Here is a tiny trained network, its code and every weight. The questions are about switching its units off for an input and a class, where a switched-off unit gives its printed mean instead of its output.

import numpy as np


def w(rows, s, z=0):
    codes = np.array(rows[::2]) - 128.0
    scale = np.full(codes.shape[1], s)
    scale[-1] = z or s
    return codes * scale


def f(y):
    return np.maximum(y, 0)


def log_softmax(a):
    a = a - a.max(-1, keepdims=True)
    return a - np.log(np.exp(a).sum(-1, keepdims=True))


def net(x, mask):
    res = np.array(x, float).reshape(1, 5) / 4 @ E
    y = f(res @ A[0][:, :-1].T + A[0][:, -1])
    res = res + np.where(mask, y, B[0][:, -1]) @ B[0][:, :-1]
    return log_softmax(res[-1] @ U[:, :-1].T + U[:, -1])


A, B = {}, {}
E = w([
[55,106,146,166,58,114,73,137,105,15,62],'x0',
[105,134,146,125,139,158,124,137,157,118,124],'x1',
[24,122,189,140,164,253,141,120,168,118,71],'x2',
[133,215,162,96,143,163,100,221,206,104,69],'x3',
[103,50,125,148,159,173,198,37,90,203,176],'x4',
],0.0044)
A[0] = w([
[163,73,114,135,111,35,134,53,74,146,166,192],'neuron 0',
[144,142,137,131,122,120,117,146,135,131,122,167],'neuron 1',
[33,106,155,142,114,171,108,135,156,49,93,181],'neuron 2',
[96,135,129,126,107,150,125,153,125,91,73,230],'neuron 3',
[119,103,150,129,186,233,165,78,145,242,164,227],'neuron 4',
[160,175,132,124,123,101,117,182,147,118,116,196],'neuron 5',
[132,124,127,129,138,143,139,110,122,150,141,255],'neuron 6',
[149,81,125,131,114,76,147,84,97,148,148,193],'neuron 7',
[104,137,136,126,109,150,125,147,120,98,78,209],'neuron 8',
[192,222,129,117,125,72,107,245,174,99,107,215],'neuron 9',
[125,132,130,128,150,166,150,115,122,160,109,186],'neuron 10',
[130,120,130,119,133,129,140,115,127,147,128,243],'neuron 11',
],0.011,0.00088)
B[0] = w([
[160,56,129,147,100,136,148,127,55,200,194,209],'neuron 0',
[139,142,133,125,130,125,120,137,138,132,138,150],'neuron 1',
[72,105,143,154,89,129,90,133,89,53,79,228],'neuron 2',
[92,128,142,142,106,124,81,117,120,85,119,194],'neuron 3',
[126,142,87,107,191,140,249,110,192,129,64,227],'neuron 4',
[151,172,143,111,139,125,87,143,151,144,158,189],'neuron 5',
[128,122,120,127,137,135,157,125,134,139,119,156],'neuron 6',
[149,88,117,140,110,123,159,129,78,169,165,182],'neuron 7',
[100,130,140,138,106,127,87,119,116,93,115,184],'neuron 8',
[181,222,153,93,137,106,41,156,187,163,184,255],'neuron 9',
[124,137,113,121,148,116,151,115,152,116,108,158],'neuron 10',
[127,119,117,125,135,132,149,128,129,127,135,148],'neuron 11',
],0.019,0.0092)
U = w([
[32,105,171,205,65,135,82,130,87,1,59,128],'0',
[184,239,172,51,141,85,58,206,219,152,180,254],'1',
[174,22,101,180,89,118,159,115,17,211,203,84],'2',
[118,134,54,81,232,162,219,83,225,135,51,56],'3',
],0.0046,5.8e-05)

Each question gives the input, the list of numbers given to net, and the class t.
The units are the neurons (one row each of A and B). Each row of codes is followed by its name. A weight is (code - 128) times the scale printed after its matrix; where a second scale follows, it is the last column's (A, B and U).
mask holds one flag per neuron, in row order. A switched-off neuron (its flag False) gives its mean, the last column of its row in B, instead of its output. The means were averaged over made-up inputs and are rounded, as every weight is.
A unit's drop is (log p(t) with every unit on - log p(t) with that unit switched off) / (log p(t) with every unit on - log p(t) with every unit switched off).
The circuit of an input: a set's keep is (log p(t) with only the set's units on - log p(t) with every unit switched off) / (log p(t) with every unit on - log p(t) with every unit switched off). Starting from all 12 units, units are removed one at a time, each time the one whose removal leaves the highest keep (on an exact tie, the one counted first), for as long as the keep stays at least 0.8.
circuit, biggest first: the units of the circuit, biggest drop first
most important unit: the unit with the biggest drop
k most important neurons: the k neurons with the biggest drops, biggest first
drop when u is switched off: that unit's drop, to one decimal
input [6,-3,2,-5,4], class 2: most important unit : neuron 0
input [4,7,-4,6,5], class 0: 3 most important neurons : [neuron 9; neuron 4; neuron 5]
input [0,0,8,4,-7], class 0: 4 most important neurons : [neuron 2; neuron 3; neuron 8; neuron 4]
input [6,-6,0,2,5], class 0: circuit, biggest first : [neuron 9; neuron 0]
input [0,-3,-8,-4,-5], class 2: 2 most important neurons : [neuron 0; neuron 7]
input [6,-6,3,5,-4], class 0: 2 most important neurons : [neuron 2; neuron 3]
input [-2,2,-6,3,4], class 2: circuit, biggest first : [neuron 9; neuron 0]
input [-1,4,5,0,-6], class 0: 2 most important neurons : [neuron 2; neuron 3]
input [-3,7,-6,4,6], class 3: circuit, biggest first : [neuron 4; neuron 9]
input [2,-7,6,4,-5], class 0: 3 most important neurons : [neuron 2; neuron 3; neuron 8]
input [6,-5,-3,7,7], class 0: drop when neuron 9 is switched off : 0.8
input [-6,-3,-1,1,3], class 3: drop when neuron 4 is switched off : 0.5
input [-5,-3,-6,1,4], class 2: drop when neuron 0 is switched off : 0.1
input [4,3,4,5,6], class 0: circuit, biggest first : [neuron 2]
input [4,-8,-8,3,8], class 2: drop when neuron 10 is switched off : 0.0
